Below are the code and all the weights of a small trained network. Each question names an input and a class and asks about switching units off, where a switched-off unit gives its printed mean instead of its output.

import numpy as np


def w(rows, s, z=0):
    codes = np.array(rows[::2]) - 128.0
    scale = np.full(codes.shape[1], s)
    scale[-1] = z or s
    return codes * scale


def f(y):
    return y / 2 * (1 + np.tanh(0.7978845608 * (y + 0.044715 * y**3)))


def log_softmax(a):
    a = a - a.max(-1, keepdims=True)
    return a - np.log(np.exp(a).sum(-1, keepdims=True))


def net(x, mask):
    res = np.array(x, float).reshape(1, 8) / 4 @ E
    y = f(res @ A[0][:, :-1].T + A[0][:, -1])
    res = res + np.where(mask, y, B[0][:, -1]) @ B[0][:, :-1]
    return log_softmax(res[-1] @ U[:, :-1].T + U[:, -1])


A, B = {}, {}
E = w([
[133,98,134,108,179,87,91,229,137,111,7],'x0',
[251,1,131,82,50,185,113,174,220,151,116],'x1',
[142,100,86,76,46,83,254,83,98,166,127],'x2',
[165,118,156,193,86,94,154,83,127,47,63],'x3',
[157,211,131,120,252,92,181,87,201,26,128],'x4',
[89,116,52,37,160,175,132,132,230,198,172],'x5',
[97,189,183,79,199,156,69,144,54,50,88],'x6',
[148,224,176,160,67,42,103,189,125,186,50],'x7',
],0.0073)
A[0] = w([
[81,75,89,113,175,156,55,139,152,143,150,3],'neuron 1',
[148,179,173,153,210,144,83,96,158,35,144,117],'neuron 2',
[106,119,102,135,126,129,153,54,113,120,207,95],'neuron 3',
[116,96,82,132,124,134,100,161,166,180,154,5],'neuron 4',
[100,122,94,151,138,158,215,44,75,105,246,147],'neuron 5',
[213,132,158,154,47,46,169,103,92,129,101,129],'neuron 6',
[136,68,94,60,128,171,128,191,249,219,174,160],'neuron 7',
[71,250,118,132,138,70,197,138,165,153,110,220],'neuron 8',
[147,73,170,78,178,173,119,119,147,111,116,76],'neuron 9',
[197,190,103,92,120,135,117,89,238,156,153,168],'neuron 10',
[78,127,169,129,79,176,45,150,1,182,185,108],'neuron 11',
],0.0095,0.0032)
B[0] = w([
[225,158,98,178,56,169,114,143,112,168,83,169],'neuron 1',
[202,227,166,103,16,41,64,238,67,96,34,204],'neuron 2',
[155,101,118,134,183,184,138,136,242,161,129,190],'neuron 3',
[160,87,203,198,103,137,75,117,144,153,80,167],'neuron 4',
[120,99,114,58,127,225,200,118,218,129,168,238],'neuron 5',
[183,114,170,173,2,205,58,175,129,114,76,208],'neuron 6',
[160,70,191,166,70,193,165,153,250,178,123,254],'neuron 7',
[75,201,100,79,211,71,144,84,104,132,92,223],'neuron 8',
[103,180,54,94,120,100,182,126,85,28,96,161],'neuron 9',
[105,59,124,53,134,196,184,76,212,150,193,195],'neuron 10',
[76,253,71,13,168,56,164,121,136,29,88,202],'neuron 11',
],0.0069,0.015)
U = w([
[254,95,154,139,33,196,114,184,179,123,111,191],'0',
[109,115,176,224,121,77,43,142,135,209,112,2],'1',
[138,107,110,198,179,137,89,160,64,132,225,6],'2',
[78,116,97,69,205,146,174,101,207,104,141,167],'3',
[127,189,114,96,131,41,95,173,26,85,91,193],'4',
],0.0084,0.0029)

Each question gives the input, the list of numbers given to net, and the class t.
The units are the neurons (one row each of A and B). Each row of codes is followed by its name. A weight is (code - 128) times the scale printed after its matrix; where a second scale follows, it is the last column's (A, B and U).
mask holds one flag per neuron, in row order. A switched-off neuron (its flag False) gives its mean, the last column of its row in B, instead of its output. The means were averaged over made-up inputs and are rounded, as every weight is.
A unit's drop is (log p(t) with every unit on - log p(t) with that unit switched off) / (log p(t) with every unit on - log p(t) with every unit switched off).
The circuit of an input: a set's keep is (log p(t) with only the set's units on - log p(t) with every unit switched off) / (log p(t) with every unit on - log p(t) with every unit switched off). Starting from all 11 units, units are removed one at a time, each time the one whose removal leaves the highest keep (on an exact tie, the one counted first), for as long as the keep stays at least 0.8.
units of the circuit, in order: the units of the circuit, biggest drop first
top k neurons: the k neurons with the biggest drops, biggest first
drop when u is switched off: that unit's drop, to one decimal
input [0,-5,-7,8,-4,5,4,-7], class 4: units of the circuit, in order	neuron 7; neuron 2
input [-8,2,-3,5,5,-2,-2,-7], class 3: top neuron	neuron 6
input [5,-2,-2,2,3,3,-2,-1], class 4: units of the circuit, in order	neuron 5; neuron 7
input [-8,4,-1,-8,-5,-6,-2,-7], class 3: top 4 neurons	neuron 11; neuron 6; neuron 2; neuron 5
input [1,-2,-3,1,-4,2,-5,1], class 1: top 2 neurons	neuron 5; neuron 6
input [-1,-7,4,-2,-7,7,-7,-8], class 0: top 2 neurons	neuron 7; neuron 1
input [3,1,3,-5,4,6,-3,5], class 3: top 2 neurons	neuron 6; neuron 8
input [-7,5,1,-8,3,8,8,8], class 3: top 3 neurons	neuron 6; neuron 10; neuron 2
input [1,-7,-7,0,2,8,-5,-4], class 0: top 3 neurons	neuron 1; neuron 2; neuron 11
input [-1,-7,-3,-3,-6,-1,-8,-6], class 3: drop when neuron 11 is switched off	0.2
input [6,-3,-4,-2,-1,6,-2,6], class 1: drop when neuron 5 is switched off	0.4
input [-6,-4,3,-1,-6,-7,5,4], class 4: drop when neuron 11 is switched off	0.2
